Below is a small trained network, with its code and all its weights. Each question gives an input and a target symbol and asks what happens when units are switched off, that is, made to give their printed mean instead of their output.

import numpy as np


def w(rows, s, z=0):
    codes = np.array(rows[::2]) - 128.0
    scale = np.full(codes.shape[1], s)
    scale[-1] = z or s
    return codes * scale


def f(y):
    return np.maximum(y, 0)


def softmax(a):
    e = np.exp(a - a.max(-1, keepdims=True))
    return e / e.sum(-1, keepdims=True)


def log_softmax(a):
    a = a - a.max(-1, keepdims=True)
    return a - np.log(np.exp(a).sum(-1, keepdims=True))


def net(x, mask):
    ids = ['ΛΨαβδζηφω'.index(c) for c in x.split()]
    T = len(ids)
    res = E[ids] + P[:T]
    u = 0
    for l in range(2):
        r = res
        for j in range(2):
            rows = slice(3 * j, 3 * j + 3)
            q, k, v = (r @ M[l][rows].T for M in (Q, K, V))
            z = softmax(np.where(np.tri(T) > 0, q @ k.T / 3**0.5, -1e9)) @ v
            o = O[l][rows]
            res = res + np.where(mask[u + j], z, o[:, -1]) @ o[:, :-1]
        u += 2
        y = f(res @ A[l][:, :-1].T + A[l][:, -1])
        res = res + np.where(mask[u : u + 8], y, B[l][:, -1]) @ B[l][:, :-1]
        u += 8
    return log_softmax(res[-1] @ U[:, :-1].T + U[:, -1])


Q, K, V, O, A, B = {}, {}, {}, {}, {}, {}
E = w([
[189,100,90,175,61,177],'Λ',
[164,108,140,101,73,33],'Ψ',
[201,112,65,190,13,181],'α',
[212,59,255,158,103,152],'β',
[105,143,181,76,81,65],'δ',
[120,131,178,62,170,112],'ζ',
[129,128,73,19,112,222],'η',
[102,188,179,201,47,193],'φ',
[171,145,135,193,156,251],'ω',
],0.016)
P = w([
[41,62,70,101,254,20],'0',
[151,27,125,112,135,148],'1',
[157,48,123,102,130,159],'2',
[176,80,121,107,118,159],'3',
[185,104,123,101,111,149],'4',
[191,125,130,97,113,152],'5',
[204,146,134,102,106,143],'6',
[206,161,143,94,105,142],'7',
[215,176,151,92,106,140],'8',
[223,188,169,89,122,125],'9',
[230,207,191,94,133,109],'10',
[239,216,193,103,134,99],'11',
[250,239,192,108,113,79],'12',
],0.0085)
Q[0] = w([
[111,153,126,91,189,38],'0.h0',
[125,134,184,124,127,151],'0.h0',
[128,2,154,121,85,124],'0.h0',
[98,169,55,95,122,78],'0.h1',
[87,132,97,129,133,144],'0.h1',
[144,115,130,187,161,135],'0.h1',
],0.0085)
K[0] = w([
[61,2,102,162,109,124],'0.h0',
[115,194,109,254,44,95],'0.h0',
[78,241,155,84,147,140],'0.h0',
[184,82,125,142,118,133],'0.h1',
[45,171,225,36,94,244],'0.h1',
[195,127,211,174,156,173],'0.h1',
],0.0052)
V[0] = w([
[118,134,47,99,115,162],'0.h0',
[191,175,61,141,138,103],'0.h0',
[39,108,138,255,151,64],'0.h0',
[105,70,168,109,235,176],'0.h1',
[152,195,151,42,100,135],'0.h1',
[147,166,101,68,119,122],'0.h1',
],0.0086)
O[0] = w([
[100,129,171,176,172,49,143],'0.h0',
[196,204,177,112,197,157,141],'0.h0',
[118,169,2,142,60,148,1],'0.h0',
[91,30,65,134,115,196,45],'0.h1',
[113,221,184,180,169,66,133],'0.h1',
[158,124,138,80,159,98,130],'0.h1',
],0.0078,0.0052)
A[0] = w([
[188,156,102,63,97,178,144],'0.n0',
[101,155,136,2,167,84,186],'0.n1',
[132,138,107,127,216,239,35],'0.n2',
[133,150,123,90,71,90,21],'0.n3',
[108,167,177,155,161,131,64],'0.n4',
[165,127,68,213,123,227,204],'0.n5',
[140,66,100,175,136,12,255],'0.n6',
[177,12,225,149,141,146,99],'0.n7',
],0.0068,0.0028)
B[0] = w([
[161,85,218,167,125,59,200],'0.n0',
[75,104,76,59,198,53,213],'0.n1',
[104,143,238,119,77,107,155],'0.n2',
[72,124,127,136,188,146,150],'0.n3',
[139,84,183,145,42,186,173],'0.n4',
[165,65,163,68,112,154,228],'0.n5',
[94,152,74,35,134,254,175],'0.n6',
[145,180,76,136,18,144,254],'0.n7',
],0.0075,0.0071)
Q[1] = w([
[131,127,108,160,193,108],'1.h0',
[78,138,116,8,162,145],'1.h0',
[155,121,148,98,135,124],'1.h0',
[177,149,136,117,105,92],'1.h1',
[154,120,114,77,85,139],'1.h1',
[169,96,128,183,95,151],'1.h1',
],0.017)
K[1] = w([
[128,158,40,107,71,101],'1.h0',
[25,54,9,162,90,184],'1.h0',
[156,139,42,135,184,109],'1.h0',
[179,197,150,84,161,82],'1.h1',
[99,144,135,156,200,88],'1.h1',
[107,183,254,179,102,150],'1.h1',
],0.0093)
V[1] = w([
[73,144,68,118,154,22],'1.h0',
[151,114,210,120,239,176],'1.h0',
[58,2,91,109,169,183],'1.h0',
[183,154,174,171,59,210],'1.h1',
[121,27,78,80,158,67],'1.h1',
[223,101,53,122,152,136],'1.h1',
],0.0078)
O[1] = w([
[75,152,140,129,71,147,8],'1.h0',
[191,127,171,72,237,198,124],'1.h0',
[79,137,176,194,158,186,155],'1.h0',
[112,102,64,165,118,150,184],'1.h1',
[152,138,166,72,132,117,121],'1.h1',
[121,220,4,61,141,151,110],'1.h1',
],0.014,0.011)
A[1] = w([
[141,175,88,2,133,151,142],'1.n0',
[71,118,95,89,151,62,238],'1.n1',
[163,97,59,162,97,134,122],'1.n2',
[130,87,200,80,103,33,101],'1.n3',
[156,36,160,130,113,59,123],'1.n4',
[128,6,148,103,83,176,134],'1.n5',
[52,199,143,111,141,133,56],'1.n6',
[107,198,123,165,173,128,254],'1.n7',
],0.0089,0.0061)
B[1] = w([
[160,223,189,246,131,74,180],'1.n0',
[226,41,155,111,136,88,162],'1.n1',
[73,163,126,143,236,109,249],'1.n2',
[66,92,28,91,134,112,236],'1.n3',
[19,127,73,204,99,177,225],'1.n4',
[99,139,150,81,127,19,228],'1.n5',
[109,160,67,128,109,211,186],'1.n6',
[254,4,85,224,93,164,160],'1.n7',
],0.0082,0.018)
U = w([
[205,113,152,112,43,196,255],'Λ',
[135,236,104,117,93,148,121],'Ψ',
[159,123,214,71,104,35,149],'α',
[95,116,189,206,64,142,81],'β',
[92,145,45,46,100,207,104],'δ',
[126,153,112,134,77,253,116],'ζ',
[92,173,183,88,153,126,51],'η',
[180,20,84,68,14,157,132],'φ',
[159,48,127,74,135,208,162],'ω',
],0.0061,0.0065)

Each question gives the input, a string of symbols that net reads in full, and the target symbol t.
The units are the heads (3 rows each of Q, K, V and O) and the neurons (one row each of A and B). Each row of codes is followed by its name. A weight is (code - 128) times the scale printed after its matrix; where a second scale follows, it is the last column's (O, A, B and U).
mask holds one flag per unit, layer by layer, with each layer's heads first. A switched-off unit (its flag False) gives its mean, the last column of its rows in O or B, instead of its output. The means were averaged over made-up inputs and are rounded, as every weight is.
A unit's drop is (log p(t) with every unit on - log p(t) with that unit switched off) / (log p(t) with every unit on - log p(t) with every unit switched off).
The circuit of an input: a set's keep is (log p(t) with only the set's units on - log p(t) with every unit switched off) / (log p(t) with every unit on - log p(t) with every unit switched off). Starting from the 12 units with the biggest drops (on a tie, the unit counted first), units are removed one at a time, each time the one whose removal leaves the highest keep (on an exact tie, the one counted first), for as long as the keep stays at least 0.8.
circuit, biggest first: the units of the circuit, biggest drop first
most important unit: the unit with the biggest drop
k most important neurons: the k neurons with the biggest drops, biggest first
k most important neurons of layer l: the k neurons of layer l with the biggest drops, biggest first
heads that matter: for each layer, one digit per head in row order, 1 if its drop is at least 0.15 and else 0, layers parted by /
input ω φ ω α ζ Λ α δ ζ ζ, target ω: 4 most important neurons	[1.n7; 0.n1; 1.n5; 1.n0]
input φ β η δ η β, target Λ: heads that matter	00 / 10
input Ψ φ ω α α ω α φ α α Ψ, target Ψ: most important neuron	[1.n6]
input ω α α β δ α, target φ: circuit, biggest first	[0.n7; 0.h1; 0.n5; 1.h0]
input ω φ φ β ζ Λ ζ β φ Ψ, target ω: heads that matter	01 / 10
input φ ω Ψ Λ Λ α ω ζ Λ, target ω: 3 most important neurons	[0.n2; 0.n1; 0.n0]
input α ω Λ δ Λ φ δ α Ψ δ δ α Λ, target φ: 2 most important neurons	[1.n3; 1.n2]
input α α Λ α, target Ψ: heads that matter	00 / 11
input ζ Ψ α, target α: heads that matter	00 / 01
input α α ζ β Ψ δ α α β α β Λ, target δ: heads that matter	00 / 11
input δ ω α β β α β φ φ Ψ ζ, target δ: heads that matter	10 / 11
input φ Ψ ω Ψ η Ψ α δ α β α, target δ: 3 most important neurons	[0.n7; 1.n2; 1.n4]
input Ψ Λ φ Ψ δ δ ω β ω β ω, target ω: heads that matter	00 / 11
input ζ β α Λ δ δ δ η, target ζ: heads that matter	11 / 10
input φ ζ ω η, target φ: most important unit	1.h0
input φ η φ α Ψ φ Λ, target β: heads that matter	00 / 01
input ζ ω ζ Λ φ α η Λ ω α ω ω δ, target ζ: 2 most important neurons of layer 1	[1.n6; 1.n7]
input Λ δ ω ζ φ α ζ ω δ η β, target Λ: 4 most important neurons of layer 0	[0.n7; 0.n0; 0.n1; 0.n5]
input δ α α α Ψ δ ζ, target δ: 4 most important neurons of layer 1	[1.n3; 1.n6; 1.n0; 1.n5]
input ω ω φ α ω ω δ α, target ω: 2 most important neurons	[0.n2; 0.n5]
input η φ ω δ φ η α δ, target η: most important unit	1.h1
input ζ η α ω ω α φ, target ω: circuit, biggest first	[1.h0; 0.n2]
input ω α α δ Ψ φ α ζ, target ω: circuit, biggest first	[1.h0; 0.h1; 1.n7; 0.n1]
input α ζ β, target α: 3 most important neurons	[0.n7; 1.n5; 1.n4]
input Λ φ δ α δ, target Λ: 3 most important neurons	[1.n7; 1.n2; 0.n7]
input Ψ α α, target Ψ: heads that matter	00 / 01
